Below is a small trained network, with its code and all its weights. Each question gives an input and a target symbol and asks what happens when units are switched off, that is, made to give their printed mean instead of their output.

import numpy as np


def w(rows, s, z=0):
    codes = np.array(rows[::2]) - 128.0
    scale = np.full(codes.shape[1], s)
    scale[-1] = z or s
    return codes * scale


def f(y):
    return y / 2 * (1 + np.tanh(0.7978845608 * (y + 0.044715 * y**3)))


def softmax(a):
    e = np.exp(a - a.max(-1, keepdims=True))
    return e / e.sum(-1, keepdims=True)


def log_softmax(a):
    a = a - a.max(-1, keepdims=True)
    return a - np.log(np.exp(a).sum(-1, keepdims=True))


def net(x, mask):
    ids = ['ΓΛΣΩδζη'.index(c) for c in x.split()]
    T = len(ids)
    res = E[ids] + P[:T]
    u = 0
    for l in range(2):
        r = res
        for j in range(3):
            rows = slice(4 * j, 4 * j + 4)
            q, k, v = (r @ M[l][rows].T for M in (Q, K, V))
            z = softmax(np.where(np.tri(T) > 0, q @ k.T / 4**0.5, -1e9)) @ v
            o = O[l][rows]
            res = res + np.where(mask[u + j], z, o[:, -1]) @ o[:, :-1]
        u += 3
        y = f(res @ A[l][:, :-1].T + A[l][:, -1])
        res = res + np.where(mask[u : u + 4], y, B[l][:, -1]) @ B[l][:, :-1]
        u += 4
    return log_softmax(res[-1] @ U[:, :-1].T + U[:, -1])


Q, K, V, O, A, B = {}, {}, {}, {}, {}, {}
E = w([
[138,14,68,249],'Γ',
[168,141,169,144],'Λ',
[14,126,125,125],'Σ',
[223,101,114,135],'Ω',
[63,41,212,64],'δ',
[142,24,141,88],'ζ',
[45,156,95,154],'η',
],0.014)
P = w([
[174,87,93,59],'0',
[112,45,229,255],'1',
[121,73,193,207],'2',
[133,103,157,174],'3',
[138,121,135,169],'4',
[150,136,105,165],'5',
[161,153,87,181],'6',
],0.0093)
Q[0] = w([
[116,111,106,222],'0.h1',
[38,101,165,136],'0.h1',
[210,98,179,149],'0.h1',
[239,128,254,144],'0.h1',
[124,96,194,49],'0.h2',
[39,72,79,204],'0.h2',
[107,115,112,101],'0.h2',
[180,171,57,97],'0.h2',
[76,64,176,93],'0.h3',
[120,163,85,168],'0.h3',
[114,71,135,78],'0.h3',
[150,77,157,195],'0.h3',
],0.0094)
K[0] = w([
[137,169,116,114],'0.h1',
[94,118,148,93],'0.h1',
[250,142,164,129],'0.h1',
[159,170,124,202],'0.h1',
[208,173,122,128],'0.h2',
[138,83,109,124],'0.h2',
[147,147,123,177],'0.h2',
[126,112,140,130],'0.h2',
[80,128,73,126],'0.h3',
[124,193,99,145],'0.h3',
[95,83,141,127],'0.h3',
[150,119,106,126],'0.h3',
],0.016)
V[0] = w([
[81,118,158,50],'0.h1',
[2,87,139,230],'0.h1',
[165,85,171,29],'0.h1',
[127,155,50,111],'0.h1',
[213,109,88,174],'0.h2',
[73,125,213,197],'0.h2',
[178,122,133,110],'0.h2',
[87,66,99,155],'0.h2',
[135,87,210,68],'0.h3',
[163,116,205,245],'0.h3',
[43,78,96,172],'0.h3',
[140,201,138,117],'0.h3',
],0.0074)
O[0] = w([
[33,213,41,137,115],'0.h1',
[134,166,142,255,202],'0.h1',
[60,129,124,149,171],'0.h1',
[66,84,121,19,18],'0.h1',
[98,151,121,208,154],'0.h2',
[55,162,161,173,213],'0.h2',
[158,173,154,121,139],'0.h2',
[76,62,61,121,195],'0.h2',
[122,119,136,240,214],'0.h3',
[53,150,86,188,252],'0.h3',
[143,100,169,93,183],'0.h3',
[84,218,88,162,38],'0.h3',
],0.0057,0.0045)
A[0] = w([
[120,136,130,221,156],'0.n1',
[52,160,132,72,43],'0.n2',
[124,61,166,169,252],'0.n3',
[239,111,249,109,230],'0.n4',
],0.011,0.0026)
B[0] = w([
[14,104,93,167,253],'0.n1',
[15,22,54,57,130],'0.n2',
[157,71,195,177,253],'0.n3',
[64,10,254,59,209],'0.n4',
],0.0071,0.013)
Q[1] = w([
[166,160,103,180],'1.h1',
[75,165,161,197],'1.h1',
[35,205,110,112],'1.h1',
[102,57,165,37],'1.h1',
[159,57,206,164],'1.h2',
[145,171,166,196],'1.h2',
[219,144,221,139],'1.h2',
[147,127,168,82],'1.h2',
[254,43,173,93],'1.h3',
[152,54,128,216],'1.h3',
[111,167,114,168],'1.h3',
[113,200,183,195],'1.h3',
],0.0092)
K[1] = w([
[155,146,181,117],'1.h1',
[145,131,113,92],'1.h1',
[149,88,17,30],'1.h1',
[141,50,190,146],'1.h1',
[207,113,139,142],'1.h2',
[108,127,196,176],'1.h2',
[112,91,182,112],'1.h2',
[142,93,141,112],'1.h2',
[148,138,78,131],'1.h3',
[138,163,140,89],'1.h3',
[34,149,126,255],'1.h3',
[21,58,159,248],'1.h3',
],0.012)
V[1] = w([
[183,131,127,222],'1.h1',
[65,31,144,153],'1.h1',
[170,124,111,39],'1.h1',
[238,160,211,151],'1.h1',
[193,59,71,166],'1.h2',
[65,166,207,200],'1.h2',
[59,104,235,119],'1.h2',
[203,161,210,121],'1.h2',
[120,55,139,254],'1.h3',
[51,210,178,132],'1.h3',
[204,79,23,63],'1.h3',
[166,149,85,40],'1.h3',
],0.0086)
O[1] = w([
[166,57,59,137,137],'1.h1',
[101,75,145,69,252],'1.h1',
[149,254,136,92,74],'1.h1',
[181,76,117,131,127],'1.h1',
[123,134,140,149,139],'1.h2',
[163,135,108,103,212],'1.h2',
[99,137,94,151,244],'1.h2',
[113,171,65,126,114],'1.h2',
[130,152,105,127,237],'1.h3',
[145,139,118,97,126],'1.h3',
[140,123,157,172,52],'1.h3',
[89,111,175,157,42],'1.h3',
],0.0099,0.033)
A[1] = w([
[81,249,178,159,18],'1.n1',
[112,58,187,98,185],'1.n2',
[161,163,39,151,195],'1.n3',
[47,148,106,172,252],'1.n4',
],0.011,0.0038)
B[1] = w([
[4,129,139,170,136],'1.n1',
[154,223,152,117,255],'1.n2',
[181,115,158,199,172],'1.n3',
[170,100,102,105,162],'1.n4',
],0.013,0.035)
U = w([
[77,2,144,210,161],'Γ',
[176,161,116,190,115],'Λ',
[35,146,116,130,31],'Σ',
[93,166,120,180,63],'Ω',
[94,99,111,17,72],'δ',
[167,189,178,51,255],'ζ',
[50,130,133,213,121],'η',
],0.0061,0.005)

Each question gives the input, a string of symbols that net reads in full, and the target symbol t.
The units are the heads (4 rows each of Q, K, V and O) and the neurons (one row each of A and B). Each row of codes is followed by its name. A weight is (code - 128) times the scale printed after its matrix; where a second scale follows, it is the last column's (O, A, B and U).
mask holds one flag per unit, layer by layer, with each layer's heads first. A switched-off unit (its flag False) gives its mean, the last column of its rows in O or B, instead of its output. The means were averaged over made-up inputs and are rounded, as every weight is.
A unit's drop is (log p(t) with every unit on - log p(t) with that unit switched off) / (log p(t) with every unit on - log p(t) with every unit switched off).
The circuit of an input: a set's keep is (log p(t) with only the set's units on - log p(t) with every unit switched off) / (log p(t) with every unit on - log p(t) with every unit switched off). Starting from the 12 units with the biggest drops (on a tie, the unit counted first), units are removed one at a time, each time the one whose removal leaves the highest keep (on an exact tie, the one counted first), for as long as the keep stays at least 0.8.
circuit, biggest first: the units of the circuit, biggest drop first
top k neurons: the k neurons with the biggest drops, biggest first
top k neurons in layer l: the k neurons of layer l with the biggest drops, biggest first
input Λ Λ Λ, target Γ: top 4 neurons -> 1.n2; 0.n4; 1.n3; 0.n3
input Λ Λ Λ δ δ Λ, target Λ: top 4 neurons -> 0.n3; 1.n3; 0.n1; 0.n4
input η Σ η δ η Σ, target η: circuit, biggest first -> 1.h1; 0.h1; 1.n1; 0.n3
input Σ Λ Γ η, target Σ: circuit, biggest first -> 1.h1; 0.h1; 0.n2
input δ Λ η Λ Γ η, target δ: top 2 neurons -> 0.n2; 1.n2
input η η Γ δ η, target η: top 2 neurons -> 1.n1; 0.n3
input Γ δ Λ Σ, target Γ: circuit, biggest first -> 1.n2; 1.h1; 0.n4
input Γ Ω η, target Γ: top 2 neurons -> 1.n2; 0.n4
input δ Λ δ δ, target Γ: circuit, biggest first -> 1.n2; 0.h1; 0.n4; 1.h2
input Σ δ η Σ, target Σ: top 4 neurons -> 1.n1; 0.n2; 0.n3; 1.n2
input Λ η δ, target ζ: circuit, biggest first -> 1.n2; 0.n4; 0.h2
input Σ η η, target Σ: circuit, biggest first -> 1.h1; 0.h1; 1.n1; 0.n2
input Λ δ δ δ δ, target Λ: top 2 neurons -> 0.n4; 0.n1
input Γ Γ Λ δ Σ, target Γ: top 3 neurons in layer 0 -> 0.n1; 0.n3; 0.n4
input Σ η δ, target ζ: circuit, biggest first -> 1.n2; 0.h3
input η Λ δ ζ, target ζ: top 4 neurons -> 1.n2; 0.n4; 0.n1; 1.n3
input Λ η Λ δ Λ δ Λ, target Λ: circuit, biggest first -> 0.h3; 1.h1; 0.n4
input ζ δ δ Λ Γ δ δ, target Λ: top 4 neurons -> 0.n4; 1.n3; 0.n1; 0.n3
input Ω Λ η δ δ Λ Λ, target Γ: top 2 neurons -> 1.n2; 1.n3
input Λ Ω ζ, target ζ: circuit, biggest first -> 1.n2; 0.n4; 0.h1
input Λ ζ Λ η, target Λ: circuit, biggest first -> 1.h1; 1.n3; 1.h3; 0.n4
input ζ Λ Λ, target δ: top 2 neurons in layer 1 -> 1.n3; 1.n2
input Λ δ Σ Λ δ Σ, target Λ: top neuron in layer 0 -> 0.n1
input Ω δ δ, target δ: top neuron in layer 0 -> 0.n1
input δ δ η ζ Σ Λ Σ, target δ: top 3 neurons -> 1.n2; 0.n2; 1.n4
input Λ δ δ Σ, target Λ: top 2 neurons -> 1.n3; 0.n3
